Here is a tiny trained network, its code and every weight. The questions are about switching its units off for an input and a class, where a switched-off unit gives its printed mean instead of its output.

import numpy as np


def w(rows, s, z=0):
    codes = np.array(rows[::2]) - 128.0
    scale = np.full(codes.shape[1], s)
    scale[-1] = z or s
    return codes * scale


def f(y):
    return np.maximum(y, 0)


def log_softmax(a):
    a = a - a.max(-1, keepdims=True)
    return a - np.log(np.exp(a).sum(-1, keepdims=True))


def net(x, mask):
    res = np.array(x, float).reshape(1, 5) / 4 @ E
    y = f(res @ A[0][:, :-1].T + A[0][:, -1])
    res = res + np.where(mask, y, B[0][:, -1]) @ B[0][:, :-1]
    return log_softmax(res[-1] @ U[:, :-1].T + U[:, -1])


A, B = {}, {}
E = w([
[129,121,114,140,126],'x0',
[129,130,133,126,136],'x1',
[159,139,213,215,66],'x2',
[99,2,196,107,138],'x3',
[252,113,132,102,181],'x4',
],0.009)
A[0] = w([
[36,125,146,101,129,143],'N0',
[121,107,166,176,97,186],'N1',
[152,23,183,112,108,160],'N2',
[116,142,151,104,129,146],'N3',
[120,114,134,138,109,84],'N4',
[123,172,100,130,130,160],'N5',
[148,185,118,135,126,154],'N6',
[100,72,134,116,130,181],'N7',
[180,74,140,133,180,102],'N8',
[214,75,121,69,149,211],'N9',
[47,95,110,83,153,151],'N10',
[92,213,80,107,125,33],'N11',
[130,145,46,40,198,66],'N12',
[89,109,126,129,139,131],'N13',
[152,192,114,141,128,158],'N14',
[197,84,129,70,167,10],'N15',
[60,83,112,87,148,153],'N16',
[92,106,119,147,125,135],'N17',
[125,122,187,212,98,82],'N18',
[10,181,150,185,99,105],'N19',
[212,188,148,167,119,131],'N20',
[146,136,56,63,154,255],'N21',
[126,223,63,107,95,205],'N22',
[207,151,168,183,144,120],'N23',
],0.011,0.0073)
B[0] = w([
[149,118,84,119,76,189],'N0',
[163,126,115,122,179,181],'N1',
[49,160,139,135,172,197],'N2',
[124,123,109,141,125,141],'N3',
[115,124,126,115,125,132],'N4',
[127,130,144,117,166,178],'N5',
[163,113,114,120,112,176],'N6',
[131,129,108,122,78,181],'N7',
[93,139,144,125,178,165],'N8',
[200,119,150,130,176,216],'N9',
[171,113,113,138,53,199],'N10',
[32,128,113,118,112,175],'N11',
[147,129,170,140,232,213],'N12',
[145,138,120,136,101,154],'N13',
[168,115,110,134,106,184],'N14',
[32,145,121,132,99,159],'N15',
[164,127,102,126,62,194],'N16',
[137,135,124,125,106,154],'N17',
[56,143,155,109,182,171],'N18',
[81,138,170,128,222,206],'N19',
[179,115,98,119,62,185],'N20',
[3,141,128,127,91,253],'N21',
[145,123,182,141,212,241],'N22',
[184,107,95,119,83,174],'N23',
],0.02,0.012)
U = w([
[11,162,150,100,127,245],'0',
[183,103,214,118,232,56],'1',
[203,77,61,101,1,104],'2',
],0.0069,0.0012)

Each question gives the input, the list of numbers given to net, and the class t.
The units are the neurons (one row each of A and B). Each row of codes is followed by its name. A weight is (code - 128) times the scale printed after its matrix; where a second scale follows, it is the last column's (A, B and U).
mask holds one flag per neuron, in row order. A switched-off neuron (its flag False) gives its mean, the last column of its row in B, instead of its output. The means were averaged over made-up inputs and are rounded, as every weight is.
A unit's drop is (log p(t) with every unit on - log p(t) with that unit switched off) / (log p(t) with every unit on - log p(t) with every unit switched off).
The circuit of an input: a set's keep is (log p(t) with only the set's units on - log p(t) with every unit switched off) / (log p(t) with every unit on - log p(t) with every unit switched off). Starting from the 12 units with the biggest drops (on a tie, the unit counted first), units are removed one at a time, each time the one whose removal leaves the highest keep (on an exact tie, the one counted first), for as long as the keep stays at least 0.8.
units of the circuit, in order: the units of the circuit, biggest drop first
unit that matters most: the unit with the biggest drop
k most important neurons: the k neurons with the biggest drops, biggest first
drop when u is switched off: that unit's drop, to one decimal
input [3,3,2,-4,8], class 2: unit that matters most	N20
input [8,-1,7,0,-5], class 1: 2 most important neurons	[N21; N1]
input [8,0,-3,7,7], class 0: 2 most important neurons	[N15; N2]
input [-7,0,2,-4,-5], class 1: 2 most important neurons	[N21; N22]
input [5,-1,2,-8,2], class 2: 3 most important neurons	[N20; N12; N19]
input [3,0,1,0,5], class 2: 3 most important neurons	[N22; N12; N19]
input [1,-4,-8,-5,1], class 1: 2 most important neurons	[N12; N22]
input [2,6,-7,4,4], class 0: 3 most important neurons	[N21; N15; N22]
input [-3,8,-4,2,4], class 0: 3 most important neurons	[N21; N22; N15]
input [-8,1,1,-4,-1], class 1: 2 most important neurons	[N21; N22]
input [6,6,-2,8,2], class 0: 2 most important neurons	[N2; N8]
input [-1,-4,-5,-7,1], class 1: 2 most important neurons	[N22; N12]
input [3,1,7,-1,5], class 2: 3 most important neurons	[N20; N23; N22]
input [-6,-2,-7,5,4], class 0: units of the circuit, in order	[N21]
input [-8,2,8,-8,-7], class 1: drop when N21 is switched off	0.1
input [2,1,-2,7,2], class 0: drop when N20 is switched off	0.1
input [-2,8,-5,8,7], class 0: drop when N15 is switched off	0.9
